Below is a small trained network, with its code and all its weights. Each question gives an input and a class and asks what happens when units are switched off, that is, made to give their printed mean instead of their output.

import numpy as np


def w(rows, s, z=0):
    codes = np.array(rows[::2]) - 128.0
    scale = np.full(codes.shape[1], s)
    scale[-1] = z or s
    return codes * scale


def norm(h):
    return h / np.sqrt((h * h).mean(-1, keepdims=True) + 1e-5)


def f(y):
    return y / 2 * (1 + np.tanh(0.7978845608 * (y + 0.044715 * y**3)))


def log_softmax(a):
    a = a - a.max(-1, keepdims=True)
    return a - np.log(np.exp(a).sum(-1, keepdims=True))


def net(x, mask):
    res = np.array(x, float).reshape(1, 7) / 4 @ E
    u = 0
    for l in range(3):
        y = f(norm(res) @ A[l][:, :-1].T + A[l][:, -1])
        res = res + np.where(mask[u : u + 6], y, B[l][:, -1]) @ B[l][:, :-1]
        u += 6
    return log_softmax(norm(res)[-1] @ U[:, :-1].T + U[:, -1])


A, B = {}, {}
E = w([
[80,252,85,139,108,138,216,200,140],'x0',
[184,145,192,172,40,198,161,166,158],'x1',
[180,77,111,202,117,129,100,126,117],'x2',
[111,172,134,140,139,150,77,182,164],'x3',
[143,130,255,138,158,150,181,155,73],'x4',
[170,25,78,142,181,214,197,217,178],'x5',
[120,85,146,211,172,132,116,69,164],'x6',
],0.0076)
A[0] = w([
[149,215,102,74,159,120,211,141,123,46],'0.n0',
[178,55,57,210,130,105,105,127,166,98],'0.n1',
[132,230,81,116,102,78,149,119,139,124],'0.n2',
[86,179,61,44,59,90,81,87,206,80],'0.n3',
[155,133,47,79,75,94,133,169,203,29],'0.n4',
[254,87,87,28,153,96,112,102,141,2],'0.n5',
],0.0067,0.0043)
B[0] = w([
[129,140,215,162,174,193,133,161,173,184],'0.n0',
[153,179,43,80,233,197,50,83,139,217],'0.n1',
[66,110,91,139,144,178,148,134,88,233],'0.n2',
[20,138,155,75,166,196,130,57,168,253],'0.n3',
[70,151,116,187,66,168,129,84,191,163],'0.n4',
[2,177,81,177,129,118,39,204,84,147],'0.n5',
],0.007,0.0035)
A[1] = w([
[129,103,209,77,187,137,205,189,113,132],'1.n0',
[107,187,138,135,29,138,239,254,125,2],'1.n1',
[146,197,88,140,49,216,249,198,144,109],'1.n2',
[115,246,189,207,216,103,118,132,201,188],'1.n3',
[126,109,184,91,198,172,186,252,115,56],'1.n4',
[180,139,207,136,103,126,62,119,77,39],'1.n5',
],0.0084,0.0022)
B[1] = w([
[94,155,100,63,150,161,146,79,160,210],'1.n0',
[93,217,212,100,77,137,80,121,112,227],'1.n1',
[81,165,207,249,135,121,159,168,132,253],'1.n2',
[115,111,57,135,68,150,156,128,12,210],'1.n3',
[85,120,121,120,154,216,155,76,72,225],'1.n4',
[191,119,137,89,48,99,133,184,135,160],'1.n5',
],0.011,0.0073)
A[2] = w([
[184,40,57,221,198,182,118,151,120,179],'2.n0',
[201,144,237,145,96,157,149,32,126,3],'2.n1',
[108,75,110,118,107,6,140,2,69,49],'2.n2',
[98,221,139,128,132,54,2,129,85,85],'2.n3',
[213,71,86,174,187,122,83,234,160,56],'2.n4',
[121,140,71,254,128,217,223,167,124,124],'2.n5',
],0.0079,0.0027)
B[2] = w([
[204,68,48,123,148,135,110,84,179,207],'2.n0',
[197,110,125,110,62,141,205,84,197,164],'2.n1',
[48,172,192,196,152,45,168,201,164,196],'2.n2',
[179,154,146,151,118,219,127,241,1,198],'2.n3',
[185,9,164,117,77,66,232,192,110,160],'2.n4',
[144,189,184,125,143,45,15,209,28,254],'2.n5',
],0.009,0.0068)
U = w([
[46,129,16,70,202,195,93,91,119,166],'0',
[185,17,71,134,170,143,154,88,236,149],'1',
[82,130,93,188,194,56,74,187,142,36],'2',
[162,147,166,122,80,204,193,101,204,3],'3',
[250,77,100,141,87,103,87,193,86,106],'4',
[135,137,186,58,52,50,172,81,169,67],'5',
[28,201,204,162,105,133,131,165,61,213],'6',
],0.017,0.0052)

Each question gives the input, the list of numbers given to net, and the class t.
The units are the neurons (one row each of A and B). Each row of codes is followed by its name. A weight is (code - 128) times the scale printed after its matrix; where a second scale follows, it is the last column's (A, B and U).
mask holds one flag per neuron, layer by layer. A switched-off neuron (its flag False) gives its mean, the last column of its row in B, instead of its output. The means were averaged over made-up inputs and are rounded, as every weight is.
A unit's drop is (log p(t) with every unit on - log p(t) with that unit switched off) / (log p(t) with every unit on - log p(t) with every unit switched off).
The circuit of an input: a set's keep is (log p(t) with only the set's units on - log p(t) with every unit switched off) / (log p(t) with every unit on - log p(t) with every unit switched off). Starting from the 12 units with the biggest drops (on a tie, the unit counted first), units are removed one at a time, each time the one whose removal leaves the highest keep (on an exact tie, the one counted first), for as long as the keep stays at least 0.8.
circuit, biggest first: the units of the circuit, biggest drop first
top k neurons: the k neurons with the biggest drops, biggest first
k most important neurons of layer l: the k neurons of layer l with the biggest drops, biggest first
drop when u is switched off: that unit's drop, to one decimal
input [-5,-3,0,4,-4,-2,7], class 0: top 3 neurons	(0.n1 2.n5 1.n2)
input [0,-2,-6,-3,-7,-6,-3], class 0: circuit, biggest first	(1.n2)
input [5,-6,-4,-5,8,1,7], class 0: circuit, biggest first	(1.n0 1.n2)
input [-7,-3,5,0,6,-8,-7], class 4: top 2 neurons	(1.n5 2.n3)
input [-3,-6,-4,-8,0,-4,6], class 2: circuit, biggest first	(1.n1 1.n4)
input [-2,6,-1,2,5,-3,0], class 3: top 2 neurons	(2.n5 2.n1)
input [-1,-6,1,-4,-1,3,-7], class 0: top 3 neurons	(1.n2 1.n1 2.n5)
input [-8,1,8,-6,6,-2,2], class 4: 3 most important neurons of layer 1	(1.n5 1.n4 1.n0)
input [-6,-1,4,2,-4,3,-2], class 1: top 3 neurons	(1.n1 2.n5 2.n0)
input [-6,-3,5,5,7,-1,-6], class 4: top 2 neurons	(1.n5 0.n3)
input [-6,8,1,4,-7,-8,5], class 5: top 2 neurons	(2.n1 0.n5)
input [-2,-6,3,-5,6,0,5], class 1: top 2 neurons	(1.n1 2.n5)
input [4,-3,-7,-1,-4,-1,0], class 0: top 2 neurons	(0.n3 1.n2)
input [-4,8,0,1,4,0,5], class 3: circuit, biggest first	(2.n1)
input [4,-1,6,-2,-5,-3,1], class 0: top 2 neurons	(1.n2 0.n1)
input [-5,-1,7,-3,-1,-3,5], class 1: top 3 neurons	(1.n1 2.n5 2.n0)
input [-4,0,2,-3,3,0,-2], class 4: 2 most important neurons of layer 0	(0.n5 0.n3)
input [-5,1,5,2,0,-1,5], class 1: top 3 neurons	(1.n1 2.n5 2.n0)
input [-8,-1,7,3,-7,2,7], class 1: drop when 2.n5 is switched off	0.1
input [-7,5,7,8,3,-1,1], class 4: circuit, biggest first	(1.n5)
input [-5,1,-5,-5,6,0,8], class 5: drop when 2.n2 is switched off	0.1
input [-6,-3,8,6,5,-8,0], class 4: drop when 1.n5 is switched off	0.4
